Each row has a class, written after it, and each block has its own classes.
[ 11 -16  18   1 -56 -34  38 -16  -8  10   1  -4  15  35 -29  17 -54   3
   2   7  18 -55   9 -36   6 -13  16  11  15 -26  20  57]
j408
[ 10 -23   7 -29  46 -18  -4  -9 -53 -17  13  41 -38   5 -24  26  -4  -1
 -52 -67  31   0 -24  36 -27 -39   7 -60  43   3 -32  -8]
j981
[ 41  20   6   8  -4 -18  28  -4  24   2 -21  17   1   3  76 -15   3 -13
  43  12   2 -27 -29  47  35 -14  28   9 -10 -45  16 -20]
j186
[  46   -1   58   -4 -104  -18   54  -18  -34   -4  -81   -6  -16  -37
   44   -3   10  -43   -4   38   -5  -37   33   34   11    7   49   28
    8  -27   48   55]
j228
[ 21  10  33  -5  26 -15  37 -25   0  -6 -10  -6  20 -37  -5   9  -7  41
 -26 -10   1  -3  23  31  -7   3  49  16  22  -3  -6   7]
j823
[ 27 -18   2 -21 -44  -2 -10   6  -7   1 -20 -12  45  12  31 -24   5  34
 -19 -36  26 -20  -8 -25   2  -6  37  -8   3 -24   1  44]
j72
[ 47 -19  20 -26  20 -44  27   9  -4 -12   5  17 -12  -3  34  12  -4 -22
  57 -55   5  13 -30  35   8 -18  -7   0   9  -1   0 -18]
j220
[ 23 -34 -39  48  77 -23  10   7  -6  34 -12 -24 114  -3  23 -22 -10  46
   6 -20  19  17 -60 -65   5 -24 -18   4  33 -14 -11  -6]
j408
[ 33 -32 -26 -11 -34  -9 -13   9 -41  35 -41 -30  38  22  46 -32  14  14
 -23   8  18 -27   4  -5  14  -6   7  -7  16  -9  10   7]
j408
[ 81 -23   4 -40 -31  48 -41 -15  62  -2 -66  21 -36  23 -36   6  24  25
 -22 -26  -6  -9  18   6  26   9 -61   5 -39 -31  30   0]
j783
[  9  19 -17  -6 -44  12 -16  12 -31  25  12   8   8  12  31  19 -21   8
 -40 -20   0  11  -3  42  -8 -28  -9 -21  -1  -9 -16 -22]
j181
[ -8   0  -8 -10   8  -9   5  17   1  17  78  35 -12  30 -22   2 -21 -43
  43  -5   5 -25  -1 -28 -31 -13  -3 -25 -19 -10   1  -8]
j981
[ 22  16   0 -14  38   1  -5 -23 -20   3   4  12 -37  19  23  -2 -16 -33
  56  -3  11 -18  50  40  15 -14 -31 -38  34  -4  18 -49]
j783
[ 12  21 -47 -25  21  13 -41   7  22 -27 -18   8 -69   9 -37 -28  -1  24
  10 -23 -32 -19  -4 -23  34  85  22 -36  14 -22  -7 -11]
j981
[ 38   8  -1 -13   7   9  34  -7 -21  -6  16 -10  11 -28   4 -16   6 -17
  43 -23  13   1   7   3  -3  37  23 -43  41 -24  12 -14]
j228
[  0  -9   9  -8 -11  33  -1  16 -59  24 -36   2  -2  -3  75 -43  41  21
  -4  17  18   1   4  23  -1  18  -8  -6  15   8 -23  11]
j228
[ 39 -18  21 -43  55 -18  -2  -7   0   8 -29  21 -36   6   9  17 -49   6
  20 -16   9  -7   3   3  22 -31 -25 -35  13 -19   2 -19]
j823
[ 47   8   6 -11 -26 -22  29 -22  32   5 -33  -6   4 -19  12   0 -22   1
  27   0  -7 -20  -1  22  10   9  35  10  12 -60  50  -9]
j186
[  9  -4  13 -15  55   4   2   6  15  15   1   1 -10 -46 -22 -22 -32  17
  27  20  16   5  -5  25 -11   0 -24 -42  19  26 -27 -63]
j181
[ 45 -29   1 -23 -19  30   3 -17  14   9 -35  -8  15   7 -38 -26  49   7
 -27 -10   8 -36  -9 -66  27   6  38 -26   2 -16  42  63]
j823
[-26  -9   0 -41  -9  27  -2  33  17  36 -23  34  35  23  30 -24 -18  10
 -47  34  -1  -1  -8 -33  -8 -20  13   7  16 -46 -19  53]
j408
[  8 -21  14 -33 -16 -42  -4   7 -49  25 -14  -8 -17   5  33 -23 -15  43
 -14 -21  21  -6  11  28 -20  -9 -32  26 -50   5 -23 -15]
j186
[ -2 -16 -18  14  18  -7   6  16 -25  -7  18 -22  10  -7   6  16  14 -27
  16 -39  21 -13  -5  21  -3   8  22 -71  78 -11   9 -35]
j981
[ 61 -35  18 -68 -74  37 -21  17  33   4 -39  10 -17  16  26   9   0  40
 -20 -38  19 -14  25  37  -3  12   0 -20  13 -49   7   3]
j72
[  5   7   6 -13 -36 -23  25 -11  41 -20 -29  -8 -12   7  -4  10  21 -35
  38 -10  12 -17 -10   6  24   2  35  -3   7 -25  40  17]
j981
[ -1 -14   0  -7  -6  66  30  11 -88   3   8  33 -15  17  46 -36 -37 -15
   1 -17  19 -33   8 -48  29  13 -14 -96  75 -36 -34  55]
j72
[ 32   0 -23  -6   7 -26  27  10 -35  -8  -8  -2 -27 -45  -1  -5 -34  -2
  52 -74 -21  17 -21  -4  30  39  -3 -56  72 -27  14 -31]
j181
[ 39   2   5 -60 -38 -15 -18 -28  -4 -11 -52 -10   9 -11 -23   2 -49  24
 -47 -20 -11  13 -21  11  -1  -2  22  11 -12 -17  17  51]
j220
[ 31  35 -25 -12  85  17  16 -41 -42  17  18   3  31  -2  38   8 -41  15
  23 -24   8  41   2  30  14 -21  -9 -40  50 -21   3 -37]
j823
[-88  -7  -8   7 -18   5  -1  20 -42   4   0  11 -23  12  45   3 -38 -11
 -42   2   0 -11  29  10  -3 -11 -26 -29  37  -6 -30  10]
j783
[ 43 -49   1 -72  19 -12 -14  12 -11  10 -31   1 -74  20   9  -6 -18  28
  30 -41   7 -11  28   4   5  23 -54 -33   2   0 -26 -36]
j220
[ 15  30  50 -12   6 -20  50  -4  12 -21  53   5   8  45 -13 -11   1  -9
 106 -35  37 -28  44 -53  20   8  16  13  -9  -4  -4  39]
j72
[-26   0 -67   8 -83 -13  48   4 -47  22  47 -46  19   6  66   9 -96   0
  15 -28   6 -20  11  10   8  33 -23 -60   3 -71  -6 -40]
j186
[  6  -9  20 -28   2 -18 -18  26 -14  25  -7 -20  48  20  70 -25  17  45
  55 -21  20   4 -25  29  -6 -11  18  26  15  14  -1  19]
j220
[-91 -19   7   1  -5   0  20  45   3  17   8 -33   4 -21  62  -4  -1 -16
 -17  52  10 -28  41  25  -5  10  43 -38  54   8 -20 -25]
j823
[ -5 -54  57  -8  59 -12  16   9  40 -10 -47 -26  29 -31  12   6  61  23
   7 -39  64  -6  21  56 -10 -35   0 -33  71  17 -10 -41]
j783
[ -45  -28  -59   35   64   -2   80  -55  -34   58   16   26  -10    5
   41  -54  -48   22   67   32   -3  -23  -11 -110    8   -1  -25  -15
   13  -17   -3   18]
j823
[ -9  37   4  -9  -1   8   9  -3 -50   2  21  -7  -1  -6 -33   3 -43   5
   6 -28   1   5  16 -11   7  13   5 -47  54  -3  -3  12]
j181
[ 70 -19  -4 -39 -19  70 -26  66  11  34 -43 -33  30  -4  55 -24  -5   2
 -34  17 -17 -34  59 -29  40  34 -20 -70 -23 -61 -22 -22]
j823
[  5 -33  -3 -52 -24 -10 -17  12  47  -6 -37 -29   6   4 -31  27 -53  13
 -61 -19   2 -26  16 -34  -9   1  24 -49  12 -43 -10  17]
j220
[ 14 -30 -35   8   0 -10  21   1   2 -19 -36 -19 -23 -32  26 -36 -16  21
   5 -21  -6  -7  10 -31  30  57 -13 -20   7 -13 -26 -29]
j72
[ 54  13  46  31 -42   8  35  18 -48 -13 -26 -10  48   2  36  12  40  -7
 -35 -31  15 -12   8  30  24 -14   2  12 -32 -10 -26  37]
j981
[ 77 -35 -10  -9 -37 -12   9  -4 -44  19 -40  -7  25 -16  82 -47  24  44
   6 -41   9  -1   5  15   2   6  -5  24 -24 -11  -7  -7]
j72
[-10  38  -3 -26  70 -11   5 -19  18 -20 -40  -3 -40  12  31  -3  34 -37
  42   8  20  12  26  11  29   5  31 -32  54 -11   5 -36]
j228
[  9  32  -1  -2 -26 -36 -11  16  18  23  16   1 -11  35  32 -24  -8  26
  70   0   4 -45  -2  -6  20  -2  28  15 -38   4  -6  -9]
j181
[ 17  13   3 -17  43   8  -8   1  33  10  -5   0   0  -6   3  -7 -14  13
  14  15   4  11   2  27  -2   8 -18   0   2 -22   4 -48]
j186
[ 31  20  38   8  45  -8  37   6  11 -26 -28 -13 -24 -28  29  -6 -37   8
  84  10  16 -14  11  25  40  46 -13 -26  29 -13 -26 -37]
j228
[  9 -10  -3  17 -10 -49 -38  22  32  10  25  18   8 -18 -26  34 -26  47
 -83 -23 -13 -20 -22  28 -52 -31  42  13 -22   7 -31 -40]
j181
[  5   2  -5  31  40   4  17   1  -5 -18  18  28  15 -21   4  -3  -6 -13
  -4 -39 -12   0 -14   1   6  -3  -1 -25  38 -19  -7  -5]
j783
[ 68  20 -33   9 -32 -36   9 -15  38  14  -2  -5  15  -6   3  42 -51  17
  -8 -45 -24 -18  14   5  -1  -9  36 -16  -3 -66  15 -48]
j181
[ 30   7  33 -43  17  19  29  10 -17   6 -12  27 -26 -16 -12 -13 -28   0
   3 -24  15 -12  18  -7  13  -8 -10 -66  18 -21 -39   0]
j181
[ 32 -28  15 -11  40   0  35 -21   0   1 -58  18 -35 -33  16  14 -53  26
   0  -4  -4  -7  -6  11  31  -2 -17 -33  42 -30  -1  -8]
j823
[ 18  -5  18  -5   7 -20   7   0  37  -2  37  -5  15 -14 -33  21 -18   8
  29 -14  18 -10 -21  39 -25   1  18  -4  27 -16  33 -34]
j186
[ 16 -48  14 -17  11  39  59  -2  55  36 -53  50   7 -25   8 -15  24  19
  -9  -7  -7   7 -21 -47 -15  -3  -9   7  35 -82  26  35]
j186
[ 43 -11   4 -27   0 -27  23  -8   5  19 -17   8  10 -12   5  -7  19  17
  10 -57  18   4 -11  -7  -4 -31  15 -16   2 -17   1  -9]
j181
[ 43   5  10 -27  39   0  13  14 -30  13 -31  20 -21 -19  30   0 -21 -19
  -1 -30   2  12  14  12  18 -28 -26 -62  30 -24 -28 -41]
j181
[-10  13  -9  10  12  36  60 -50 -30  20  21 -15  13 -34  -5 -37 -42  18
  50  39  19   6  -1  25  -6  37 -23 -19  40  -9  20 -16]
j186
[ 24 -21  13 -92 -54 -16 -45  32 -24  45  49 -10  34  15   8 -14  12  31
 -43 -29  17   0  36  29 -63 -26  24  14 -70  12   0   0]
j823
[ 48  19   9 -25  34 -25  -4  14   9   3 -30  13 -25 -11  -4 -13  -3   1
  16 -30 -15 -12  19 -22  22   1  19 -25   8 -22 -11 -21]
j181
[-36  32  -9 -16 -14  -3   7  11  -2  22 -26 -42  81  13  44  -8 -14  18
 -26 -22  32 -15   5 -37  15 -37  70 -63  48 -48 -15  36]
j181
[ 18  27  -3 -46   0  34 -21   1  -2   0  33   4   8  32   7  -6  34   7
  12 -24  38  -1   3  63  -9  -1  29 -43  14  -5  -8 -18]
j981

Next block, with new classes.
[ 13  20  28  67 -13 -66 -32  17  43  -6 -13  16 -29  13  33 -36  23  22
   9   0  31  14  25 -33  -3  50 -19 -11  -9 -40  -8  36]
j764
[  7 -17  -4   4  -5  12 -17  -9  -4  21 -33  13 -13   5 -38 -19  34  -1
  -1 -17  -8 -13  15  -3 -17   9   5 -17  -1   2  35 -15]
j735
[ 20 -26   1   7  -2  -5  -2   4  48  12 -18   7 -23  -3   0 -43 -10 -35
  24  14 -30  35  -6  -5   1  31   3  22  10  20 -42   7]
j537
[ -5  20  12   4  35  25  -5   7  -3   4  23 -15   8 -42  -6   5  12 -15
  -3 -10  20  -9  14   4  -3  22   0  17  -4 -21 -19  -2]
j764
[ 30 -13 -28 -28  22 -53  11 -20  -2  -7 -26  16 -39  46 -26   7 -10 -14
  -1 -32  19 -70 -36  29  12  36 -43  23  -6 -14  40   0]
j515
[ 16  -8 -16   0 -42 -46   4 -18 -28 -54 -42 -20   6  22  13  43   4  58
  -6  -6  -2  19 -25   8   7 -23 -17 -16 -37  24  19  -9]
j751
[ 15 -40  -6 -21 -25 -89  -1 -21  -1 -32  15 -60 -10   7 -55  17   3  46
  55   9  37  -4 -50  -2  12  28  -9   2 -49  34  22  33]
j764
[  5  -4 -10   9   3   7   1   0   5  -7 -10 -16  -1 -19 -44  -5   9  -7
  10  -2  27  13   0  -9 -15  33 -11   4  -2  -2 -16  15]
j751
[-16  37  38   2 -27 -39 -25  -8  -8  -4  -5 -29  16 -17  39  30  23  -2
  10   1  40  -8  34   1   0  32 -11  15 -10  14 -36   2]
j764
[  7 -45 -34 -23 -26 -12  16  -3  15  -1 -15  25 -27  39 -13 -12  -6 -16
  -5  -5 -38   1 -12  -9 -29  12   3 -15  42   5  26  20]
j515
[ 23 -26  -8  -2 -56 -37   2  -7  -2  26 -29   1 -15  -8 -32   8  13   8
  46  19  14  12  14  -5  -2   4  16  -5   4  28 -50   4]
j515
[-14   6  38  27  27  -6 -45   1  32 -57   9 -15 -21 -34  76  -2 -19 -51
 -18  13 -23  12 -58  12  -4  11  20  24  39  42  10  -1]
j554
[  0 -43   9  40 -27   0   7  -5  18 -31   0 -18 -22 -43  11  18  -4 -32
  -2  23   8  43 -10 -22 -12  16  27 -43  -6  14 -41   8]
j735
[ -2 -10  -5   2  31  34 -24  19  12   5 -24  -7 -21  -1 -22  14  -2 -17
  14  14  38  -5 -20 -12 -11  19  10  22  19   8  -3   2]
j515
[ 21   1 -52 -14 -20  37  -7 -17  -3  -4 -62  36  -5  21  18  17 -10 -21
  23  25 -23 -27 -33 -14  -8 -15 -23   0  24   0 -10 -14]
j515
[ 17  -7 -18 -23  22  25   6   3  34  38 -16 -24 -12   3 -41 -38   3 -19
   8   2  -9   8   3  -3   6  25  -9  22  14  -9 -19  -3]
j813
[ -7   8  15  -5   1  15 -15  13  29  29  -8  -9   8 -23  -6 -26  20  -4
  12   6  -4  28  24 -23  -2  35   6   6   4   1 -33  11]
j764
[ 10  -9   0  10  17   0   5   1  -1  18   9 -25  -3 -19 -40 -39  10  22
   6 -12   7  24  -7  -2  -1  24   0   6  17  -3  13  10]
j554
[-19 -33 -29   8 -42  38  -7  -1 -46  29 -35 -20 -15  37 -83  -3  25  35
  21   1  25   3  16 -25 -34 -37  29 -47  29  25 -14 -14]
j41
[-36  27   9   2  42  18 -14  16 -41 -44   8  -6  -9  -6 -12 -28  13 -28
 -10 -24  -2 -58  -6  28   2  -8 -30  34  50   4  74  -8]
j796
[  4  -1   2  -7   0 -10   0   6 -20  12  19 -31   7 -17 -61 -13  11   0
  23 -10  23 -10  12  10  16  25 -11   6   0   6   5   4]
j796
[  3  26  -9 -27 -13 -13  -6  14   6  -9 -34  44   9   1  -2 -16  16 -15
  15  16  -6 -98   6  41  25 -30 -30  80   5  -8  22 -10]
j537
[ 37 -40 -28 -15  34 -14  28  -7   3  11 -21 -18 -61  62  -9 -42  11   3
   1 -29  32 -15 -33  14 -17  65 -35  24 -23  14  48  34]
j764
[ -1 -13 -33  18  16 -20 -10 -19 -31 -39 -39  -5 -22  50  -3  -5   7  18
  30  16  41 -34 -65 -12 -26  26 -48  13   9  14  82  11]
j554
[ 15   7  15  19 -14 -65  15   6  19 -30 -24 -32 -32 -15  29 -14   6  36
 -18  -9   4  -9   3  22  13   8 -25  35  44 -30 -21   8]
j554
[  30   -9  -45  -16    9   42   -1   18   39   43  -69  -13   -7   33
 -114   -7   22    1   23   23   33  -35    5   -6    9   27   -6    9
  -15  -18  -22  -12]
j751
[  6  -2   4   6   9   0 -11  -3  12   1  23 -36  10 -30 -33  -5  13 -28
   6 -17  18  18  26   3  -7  30  -5   9  13 -18 -36 -10]
j813
[ -4  17  -3  -7  -5  -3  -2  -2  -3  12   1 -21  18 -41 -22 -16  10 -30
  -3  -5  21 -15  20  11  19  16  -4  10  11 -12 -16 -19]
j813
[  5  -3  -1   7  22  16   5  -5  10 -17   1  -5  -9 -35  -6  -1 -13 -22
  -5   1 -18  30 -25  -3  -9  16   7   2  -3  15 -14   3]
j751
[-10   4  -6 -33  20  11  24  -4   3  11  -4 -36   3 -23 -24  -5  -5 -22
 -12   3  -3  -7  -2  11  17   2  -6  22  17  -2 -10 -19]
j813
[ 41  -3 -67 -26  16  20  62 -38  -4  36  -8  12 -20 -16 -48 -66 -18  48
  16   5 -24 -12 -56 -20   4  -4 -46  10  -9 -44  49  36]
j458
[  3  -3  10  -5 -45   3 -25 -12  -6  -2  12  33  22  57  21  -3  18 -29
 -14 -28 -28  -7  26  27 -10 -29  12  -9  -6  42   5  -1]
j537
[-18  -5   8 -28  -8 -13  34  16  59  14 -31 -14 -27   8  18 -23  -4 -29
 -60  15 -42  -4  11   7  17  -9  18  11  53  -7   0 -12]
j813
[ 28 -23  10   3 -37 -24  -4 -23  10   8 -14   1 -10 -27  -7  15  15  21
 -10 -28  -2  41 -14  -1   7 -34  25 -31  10  19 -41  -5]
j515
[-32  29  22   9  33  -3 -14 -10  -4   3  -2  -6 -27  -8 -26   3   7   0
  -5 -11  83 -48 -25 -23 -13  21 -35  26   3 -13  20  29]
j41
[  5  18  12   0  -7  -2 -11   0  12  27  -2  -4   5 -26 -17 -18  24  -2
  12   2   0  -3  21  -5   7  10   8   4  -6  -2 -19   2]
j764
[ 50  -5 -32  19  20  14   2 -19  12 -19  39  15 -17  33 -32 -46 -15   2
  38 -13 -58   5  -5   5  -6  10 -36   3 -36 -28   5  30]
j458
[ 26 -27 -25  19 -53   0   8 -17   1  41 -95   6 -36  21 -25 -18  40  13
  10  17  31 -10  10 -20 -11   8  -1 -35   2   6  -2 -13]
j735
[ -2  25   8  -6 -22   7 -13  -1   6  28 -15  -4  10 -51  -1 -15  17 -15
   9  15  17  -9   2 -11   5  14  -6  17  32   6  -4   7]
j796
[  7  -2  14  -3  10  -9   1   4   3  14  20 -22  10 -29 -13 -24  -1  17
   5 -16  -6  29   7   7   8  24  -3  18  15  -1 -35   8]
j554
[ -1  21   1 -21  17   0 -13   3  18  14  10 -19  15 -22  -1   0  -4 -14
  -4   2  -5  -7  12   4   3  25  -9  34   8 -23  -2  -8]
j813
[ 19 -16 -19   0   2  13  -1   1  30  -3 -36 -19 -17  -4 -20 -15   1 -22
  13  17  19  25 -24 -17 -17  58 -11  13 -11  21   2  24]
j751
[-16  17  18  11  19 -53 -44  16 -16 -23   4  -6  -9 -30  -2 -15  18  48
   9 -16  39 -38 -13  13   0 -20  -8  47  28 -23  36  -6]
j813
[-23  18  -4 -50   6   8 -22  10  16  33 -46  22  -2  26 -16   0  -8 -45
  -8  20 -28 -61   6   3   7  40   0  29  -9  20  46 -31]
j41
[ -4   4  14 -18  10 -20 -13  -7  14   6   9 -13   5 -42 -57  25   5  -4
  21  -7  28 -14  -5  -6   6  12  -4  20  13  -9 -25   5]
j515
[ 11   9   9  -4  24 -16 -29   3  20  23 -20  19 -32   0  72  -4 -15 -48
 -10  -8  -7 -21  -4  14 -10  63   5  21  21  -1 -51 -18]
j764
[ -2  16   3  -4  -6   6 -24   1  25   4 -10 -22  14 -36   6  -1  13 -22
  -4  11  29  -4   0  -7   2  14  -2  22  16 -10 -10  -5]
j813
[  0 -14   0 -15  30  11 -20   6  22  -8  10 -15 -12 -12 -47  -5 -10 -28
  13 -11   9  -9 -14  -5  -1  50 -14  24 -24   4  -5   6]
j41
[ -2  -1   1  -2  -8  13  -7   6   6  20 -27 -25  -9 -32 -25 -19   7 -18
   5   2  33 -16  16  -4   6  40  -2   4   8  -8 -24   6]
j735
[ 11   6 -14  34 -53  17 -17  -6 -24  13 -60  11   2  -3  20   8  27 -13
  -1   9  63 -22  26 -10  -3  16  -5 -34 -15  -6 -21 -11]
j735
[ 26   1  -3  10 -16  -6   2 -10   9  -3  -1 -15  -7 -26  15  -5  -2 -20
   2   1   1  18 -15  -2   9  26 -13  -3   4   7 -10   9]
j796
[ -2   2   8 -10 -13   3   3  -6  11  18  17 -21   5 -52 -48  -4   6 -29
   4  -8  26  -2  22  -9  -2  43  -5  10 -13  -6 -29  11]
j41
[ -9  -1  10  -5  -2   9 -12 -21 -13  17   0 -29  -5 -32 -21   7   5  -7
  11  -5  56 -14 -14 -12 -12  29  -6   0  -2   9 -11  21]
j735
[ 14   1   9  -1 -21 -49 -22 -36  11  31 -26 -18 -39  39 -28 -16  10   9
  58  14  36 -23 -13 -26 -24  59 -39  13 -20  21  19  52]
j735
[  7  12 -12 -25  14  11 -10   0  25  14 -10 -10  13 -29  10 -14  -9 -25
  -7   0   2  -4 -12   0  16  25 -15  26   9 -17 -21 -10]
j813
[ 16  -9 -15 -16 -11  23   0 -26  12  43  -8 -16  -6 -38 -46  -1   5 -23
   9  -9  41   0  -9 -22 -17  47  -8   1  -5  -3 -37  10]
j41
[ -4   0   4   2  11  20 -25  12  12   0  -7 -16   6 -12 -47   0  10 -20
  26   9  15  15  10  -6 -15  37   7  14 -10  23 -25   5]
j751
[ -2 -10 -24 -22 -17  62  -1  -6   8  47 -33  -8   3 -22 -31  -8   9  -2
   0  22  -8  -1   0 -27 -21   2  20 -12  24  -3   5   4]
j735
[ 21  -8  -7 -18 -16 -12   9  -2  12  11 -12  -8 -12 -11 -28   5  -4   4
  18  -2  -8   0   6   5  10   1  -3  15  16  -5 -41   8]
j515
[  1  -2   3   5  -1   0  -3   3   6  12  -3 -22   0 -36 -21 -23  19   3
  20   2  18  18   7 -16  -2  31   2   1   1   0 -21  11]
j764
[ 26   8  -8 -10 -10  -2  -6  -5  35   6 -20 -10   0 -10 -38 -24   7 -28
   9   1   7  -7  -3   7  12  41 -15  18 -21  12 -12  22]
j751
[ 16  -1  -9 -23   8  11  -9   3  17  35  -5   8  -1  -6 -20 -17  -2 -25
  15   4  -4 -10 -13  -2  10  37 -12  14   5   8  -4   4]
j796
[  9  -2  -3 -19 -14  -9 -15 -12  21  29 -22 -31  -7 -28 -10 -16  22 -18
   3  -5  23  -3   4   4 -15  23  -1  28  40   1 -20  -8]
j813
[-35 -37   7 -18 -18  24  30   0 -12  19 -25   2 -10 -27  -4   4   2 -42
 -48  -3 -19  38  -4  -3   0 -22  62 -45  47  57  -5 -32]
j515
[-20  -1  13 -19  13  17   0  12  27   9  -5   6   8 -19 -22 -28   1 -37
  -6  -2  -1 -11   0   9  17   1   2  33  23  11 -23  -2]
j537
[ 16  12   4 -17 -24 -56  21 -28 -32  -1  27 -30  10 -21 -32  -6  14  40
  47  -9  35 -16  -6   9  25   7 -36  17 -52  12 -14  38]
j764
